Below is a small trained network, with its code and all its weights. Each question gives an input and a class and asks what happens when units are switched off, that is, made to give their printed mean instead of their output.

import numpy as np


def w(rows, s, z=0):
    codes = np.array(rows[::2]) - 128.0
    scale = np.full(codes.shape[1], s)
    scale[-1] = z or s
    return codes * scale


def f(y):
    return np.maximum(y, 0)


def log_softmax(a):
    a = a - a.max(-1, keepdims=True)
    return a - np.log(np.exp(a).sum(-1, keepdims=True))


def net(x, mask):
    res = np.array(x, float).reshape(1, 7) / 4 @ E
    y = f(res @ A[0][:, :-1].T + A[0][:, -1])
    res = res + np.where(mask, y, B[0][:, -1]) @ B[0][:, :-1]
    return log_softmax(res[-1] @ U[:, :-1].T + U[:, -1])


A, B = {}, {}
E = w([
[131,182,157,121,197,121,89,81,144,75,119],'x0',
[225,83,93,223,153,36,166,128,38,140,51],'x1',
[153,162,219,144,148,112,48,69,191,28,111],'x2',
[166,100,182,157,123,224,118,75,151,88,118],'x3',
[94,176,169,171,179,123,105,229,186,215,144],'x4',
[151,234,146,72,180,204,76,152,107,138,2],'x5',
[149,207,174,29,179,128,245,95,101,132,139],'x6',
],0.0088)
A[0] = w([
[131,157,137,120,171,106,200,144,70,188,89,250],'neuron 1',
[76,126,132,118,123,166,94,196,152,196,121,254],'neuron 2',
[191,115,121,107,152,179,194,151,53,207,94,145],'neuron 3',
[123,80,107,119,74,97,148,74,124,147,185,123],'neuron 4',
[145,93,80,155,95,88,164,216,113,205,193,163],'neuron 5',
[79,130,151,132,115,87,107,214,132,165,172,171],'neuron 6',
[117,164,191,69,171,109,195,115,118,135,125,195],'neuron 7',
[196,113,131,127,178,141,188,59,82,92,111,206],'neuron 8',
[75,85,95,125,31,101,140,181,143,157,158,186],'neuron 9',
[161,200,120,76,165,59,171,98,141,131,208,167],'neuron 10',
[156,152,121,89,140,180,62,175,83,148,30,196],'neuron 11',
[29,173,176,81,122,200,130,156,165,134,155,157],'neuron 12',
[161,165,162,143,152,150,56,115,157,116,49,186],'neuron 13',
[134,102,160,103,89,119,85,6,145,31,147,230],'neuron 14',
[135,202,160,112,226,85,144,88,125,101,146,171],'neuron 15',
[178,62,93,110,43,121,216,72,97,122,101,238],'neuron 16',
[127,107,146,168,145,140,42,64,161,64,97,150],'neuron 17',
[86,121,80,152,115,86,120,255,142,216,72,201],'neuron 18',
[149,137,75,121,70,147,164,115,103,158,137,117],'neuron 19',
[138,145,189,183,198,149,73,92,148,82,83,186],'neuron 20',
[70,114,170,102,148,170,157,77,190,113,144,122],'neuron 21',
],0.009,0.0036)
B[0] = w([
[92,126,68,146,140,183,170,194,84,173,40,228],'neuron 1',
[120,151,113,117,138,112,51,158,112,128,190,201],'neuron 2',
[99,103,145,68,100,205,141,200,65,219,96,217],'neuron 3',
[61,44,110,181,84,87,191,92,151,81,117,200],'neuron 4',
[44,49,135,205,155,55,127,136,96,168,154,251],'neuron 5',
[77,95,78,158,201,88,71,139,197,157,168,197],'neuron 6',
[150,131,53,152,192,235,158,42,107,142,137,218],'neuron 7',
[137,69,153,139,97,199,160,91,142,158,45,224],'neuron 8',
[81,72,128,223,98,107,93,138,155,105,170,224],'neuron 9',
[39,95,41,170,176,170,175,56,157,119,101,207],'neuron 10',
[203,198,55,68,115,92,80,119,71,132,125,219],'neuron 11',
[114,108,122,47,125,231,75,156,185,101,210,221],'neuron 12',
[227,174,159,56,130,100,75,106,132,161,91,218],'neuron 13',
[160,108,191,115,98,93,167,20,185,72,90,239],'neuron 14',
[115,202,108,154,222,187,143,44,123,107,101,220],'neuron 15',
[127,74,180,107,48,121,188,137,44,134,140,242],'neuron 16',
[194,98,201,115,80,85,88,111,222,157,93,209],'neuron 17',
[123,171,71,194,161,2,63,254,126,165,163,239],'neuron 18',
[109,83,133,124,93,129,176,174,123,136,141,176],'neuron 19',
[230,138,240,133,180,134,73,46,159,191,76,224],'neuron 20',
[106,126,105,62,116,129,118,95,157,114,148,188],'neuron 21',
],0.0073,0.014)
U = w([
[211,147,199,114,138,142,74,78,201,119,58,202],'0',
[119,88,146,142,30,98,193,66,147,2,134,162],'1',
[87,99,106,204,161,81,94,181,151,150,177,158],'2',
[103,154,90,128,217,185,187,76,144,118,81,62],'3',
[111,140,131,50,121,200,75,124,210,95,228,146],'4',
[171,215,80,92,134,110,83,178,88,138,97,82],'5',
[124,85,137,116,86,179,184,187,67,184,82,7],'6',
],0.0088,0.0012)

Each question gives the input, the list of numbers given to net, and the class t.
The units are the neurons (one row each of A and B). Each row of codes is followed by its name. A weight is (code - 128) times the scale printed after its matrix; where a second scale follows, it is the last column's (A, B and U).
mask holds one flag per neuron, in row order. A switched-off neuron (its flag False) gives its mean, the last column of its row in B, instead of its output. The means were averaged over made-up inputs and are rounded, as every weight is.
A unit's drop is (log p(t) with every unit on - log p(t) with that unit switched off) / (log p(t) with every unit on - log p(t) with every unit switched off).
The circuit of an input: a set's keep is (log p(t) with only the set's units on - log p(t) with every unit switched off) / (log p(t) with every unit on - log p(t) with every unit switched off). Starting from the 12 units with the biggest drops (on a tie, the unit counted first), units are removed one at a time, each time the one whose removal leaves the highest keep (on an exact tie, the one counted first), for as long as the keep stays at least 0.8.
units of the circuit, in order: the units of the circuit, biggest drop first
most important unit: the unit with the biggest drop
top k neurons: the k neurons with the biggest drops, biggest first
drop of u: that unit's drop, to one decimal
input [-7,-3,7,-3,2,6,5], class 4: most important unit	neuron 12
input [-8,3,-8,-7,-2,4,0], class 2: top 2 neurons	[neuron 18; neuron 5]
input [-7,7,2,7,-3,0,-3], class 1: units of the circuit, in order	[neuron 1; neuron 16]
input [6,-5,-3,1,0,-8,6], class 3: top 2 neurons	[neuron 10; neuron 7]
input [6,-1,7,-5,5,6,8], class 3: top 2 neurons	[neuron 15; neuron 10]
input [-3,2,5,-5,6,-7,8], class 3: top 3 neurons	[neuron 10; neuron 7; neuron 15]
input [-7,-3,-6,7,-3,-3,-1], class 1: top 2 neurons	[neuron 4; neuron 1]
input [-6,-1,-8,-2,2,-2,7], class 2: top 4 neurons	[neuron 18; neuron 5; neuron 9; neuron 6]
input [1,-8,-1,-5,-7,-1,-1], class 1: top 2 neurons	[neuron 14; neuron 4]
input [-1,-5,-1,7,8,0,-6], class 4: drop of neuron 12	0.7
input [-3,5,-1,2,4,8,0], class 5: drop of neuron 14	0.0
input [-7,2,-1,-4,5,6,2], class 5: drop of neuron 11	1.2
input [1,1,1,-2,2,1,2], class 3: drop of neuron 17	0.1
input [2,-7,-2,5,-5,-3,5], class 1: units of the circuit, in order	[neuron 14]
